Below is a small trained network, with its code and all its weights. Each question gives an input and a class and asks what happens when units are switched off, that is, made to give their printed mean instead of their output.

import numpy as np


def w(rows, s, z=0):
    codes = np.array(rows[::2]) - 128.0
    scale = np.full(codes.shape[1], s)
    scale[-1] = z or s
    return codes * scale


def norm(h):
    return h / np.sqrt((h * h).mean(-1, keepdims=True) + 1e-5)


def f(y):
    return np.maximum(y, 0)


def log_softmax(a):
    a = a - a.max(-1, keepdims=True)
    return a - np.log(np.exp(a).sum(-1, keepdims=True))


def net(x, mask):
    res = np.array(x, float).reshape(1, 7) / 4 @ E
    u = 0
    for l in range(2):
        y = f(norm(res) @ A[l][:, :-1].T + A[l][:, -1])
        res = res + np.where(mask[u : u + 14], y, B[l][:, -1]) @ B[l][:, :-1]
        u += 14
    return log_softmax(norm(res)[-1] @ U[:, :-1].T + U[:, -1])


A, B = {}, {}
E = w([
[140,126,108,111,119],'x0',
[71,180,72,180,216],'x1',
[9,173,148,45,77],'x2',
[252,253,155,69,65],'x3',
[129,127,126,129,128],'x4',
[131,128,121,129,126],'x5',
[113,130,152,144,139],'x6',
],0.006)
A[0] = w([
[53,74,96,111,119,157],'0.n0',
[175,75,104,192,135,172],'0.n1',
[143,79,146,132,54,253],'0.n2',
[206,121,124,118,136,128],'0.n3',
[145,201,138,126,77,121],'0.n4',
[139,75,133,154,135,85],'0.n5',
[134,10,113,108,204,194],'0.n6',
[87,106,127,151,36,123],'0.n7',
[107,99,90,131,117,154],'0.n8',
[155,184,155,121,122,159],'0.n9',
[134,102,144,162,120,134],'0.n10',
[76,93,165,179,68,127],'0.n11',
[85,127,153,97,73,65],'0.n12',
[201,176,143,131,160,123],'0.n13',
],0.012,0.0042)
B[0] = w([
[124,124,88,190,49,219],'0.n0',
[127,230,234,27,255,228],'0.n1',
[116,86,239,68,20,233],'0.n2',
[78,115,186,204,194,198],'0.n3',
[92,241,197,123,147,192],'0.n4',
[140,99,190,40,135,170],'0.n5',
[141,205,126,15,143,254],'0.n6',
[193,139,62,103,105,177],'0.n7',
[95,78,209,166,78,169],'0.n8',
[195,142,75,123,134,189],'0.n9',
[202,163,113,137,128,163],'0.n10',
[191,111,66,9,1,188],'0.n11',
[135,100,134,64,91,173],'0.n12',
[131,24,61,227,30,201],'0.n13',
],0.0054,0.008)
A[1] = w([
[105,7,129,113,159,129],'1.n0',
[185,57,62,247,159,107],'1.n1',
[138,173,80,126,166,194],'1.n2',
[126,232,117,123,97,124],'1.n3',
[188,134,162,185,153,143],'1.n4',
[132,170,164,155,87,161],'1.n5',
[108,77,152,76,186,137],'1.n6',
[142,155,75,189,168,112],'1.n7',
[44,62,117,140,86,130],'1.n8',
[149,179,93,130,183,174],'1.n9',
[154,114,130,100,65,255],'1.n10',
[88,195,176,122,181,101],'1.n11',
[67,179,66,131,127,183],'1.n12',
[196,112,159,60,148,136],'1.n13',
],0.012,0.0048)
B[1] = w([
[139,174,175,75,125,141],'1.n0',
[133,120,140,58,73,158],'1.n1',
[88,137,1,114,82,174],'1.n2',
[95,113,150,71,148,191],'1.n3',
[154,43,142,175,70,183],'1.n4',
[100,88,112,100,227,192],'1.n5',
[126,182,113,79,141,171],'1.n6',
[163,114,192,87,58,157],'1.n7',
[144,77,82,202,103,171],'1.n8',
[93,136,60,97,64,181],'1.n9',
[160,150,117,170,161,254],'1.n10',
[113,154,85,109,108,182],'1.n11',
[143,111,155,204,212,181],'1.n12',
[92,133,167,188,156,225],'1.n13',
],0.0091,0.0095)
U = w([
[157,206,223,40,159,159],'0',
[182,94,70,114,23,163],'1',
[74,216,36,84,179,195],'2',
[87,101,57,250,167,7],'3',
[220,102,191,224,153,20],'4',
],0.016,0.0022)

Each question gives the input, the list of numbers given to net, and the class t.
The units are the neurons (one row each of A and B). Each row of codes is followed by its name. A weight is (code - 128) times the scale printed after its matrix; where a second scale follows, it is the last column's (A, B and U).
mask holds one flag per neuron, layer by layer. A switched-off neuron (its flag False) gives its mean, the last column of its row in B, instead of its output. The means were averaged over made-up inputs and are rounded, as every weight is.
A unit's drop is (log p(t) with every unit on - log p(t) with that unit switched off) / (log p(t) with every unit on - log p(t) with every unit switched off).
unit that matters most: the unit with the biggest drop
top k neurons: the k neurons with the biggest drops, biggest first
k most important neurons of layer l: the k neurons of layer l with the biggest drops, biggest first
drop when u is switched off: that unit's drop, to one decimal
input [5,-4,0,-5,-3,-2,0], class 0: unit that matters most -> 0.n6
input [-4,2,0,8,-8,-5,6], class 1: 2 most important neurons of layer 0 -> (0.n9; 0.n2)
input [-1,-2,4,0,4,8,1], class 1: 2 most important neurons of layer 0 -> (0.n1; 0.n6)
input [-5,1,6,0,4,-5,-8], class 3: 3 most important neurons of layer 1 -> (1.n8; 1.n12; 1.n6)
input [-4,-1,1,0,0,4,-1], class 1: top 3 neurons -> (0.n1; 0.n6; 0.n11)
input [6,7,2,-3,4,-4,5], class 3: top 2 neurons -> (0.n1; 1.n12)
input [7,-4,0,3,-2,-2,-7], class 4: top 2 neurons -> (0.n6; 0.n1)
input [8,-6,8,0,3,-1,8], class 1: top 2 neurons -> (0.n1; 0.n6)
input [-6,1,7,-3,2,-4,7], class 3: top 2 neurons -> (0.n2; 1.n12)
input [7,-2,0,-4,-8,0,0], class 0: top 2 neurons -> (0.n6; 0.n13)
input [-7,2,0,-4,0,7,-3], class 2: 3 most important neurons of layer 0 -> (0.n6; 0.n13; 0.n2)
input [1,-1,-2,1,7,5,-7], class 4: 2 most important neurons of layer 0 -> (0.n13; 0.n6)
input [3,-1,7,-6,-1,2,7], class 1: top 2 neurons -> (0.n11; 1.n13)
input [0,-8,-2,0,8,3,6], class 0: unit that matters most -> 0.n2
input [-4,2,-3,3,4,-7,-6], class 1: top 2 neurons -> (0.n2; 0.n13)
input [3,8,4,0,-1,-5,-1], class 3: 3 most important neurons of layer 0 -> (0.n1; 0.n6; 0.n4)
input [3,2,2,-5,7,5,-2], class 3: top 2 neurons -> (0.n0; 1.n12)
input [2,-3,-2,1,2,-5,4], class 4: top 2 neurons -> (0.n13; 0.n6)
input [2,2,8,-4,-6,-8,5], class 3: top 2 neurons -> (1.n12; 0.n2)
input [-2,2,-8,-2,0,6,5], class 2: unit that matters most -> 0.n1
input [2,3,0,2,-6,5,-1], class 1: 2 most important neurons of layer 0 -> (0.n2; 0.n6)
input [-5,1,8,3,-4,-1,0], class 2: top 2 neurons -> (0.n2; 0.n8)
input [0,-2,-4,1,-3,6,-7], class 4: top 2 neurons -> (0.n13; 1.n4)
input [0,4,7,-8,1,-4,3], class 3: top 2 neurons -> (1.n12; 1.n8)
input [8,0,-2,4,-2,-6,8], class 4: 2 most important neurons of layer 0 -> (0.n13; 0.n4)
input [-5,5,-6,-1,6,-2,8], class 2: drop when 0.n1 is switched off -> 0.5
input [-7,5,-6,2,-2,7,-2], class 1: drop when 0.n13 is switched off -> 0.2
input [-3,0,-6,-4,-6,-7,-2], class 0: unit that matters most -> 0.n5
input [3,0,-3,7,-7,0,-4], class 4: drop when 0.n1 is switched off -> -0.1
input [-4,-6,-4,6,-8,-6,-8], class 4: drop when 1.n8 is switched off -> 0.0
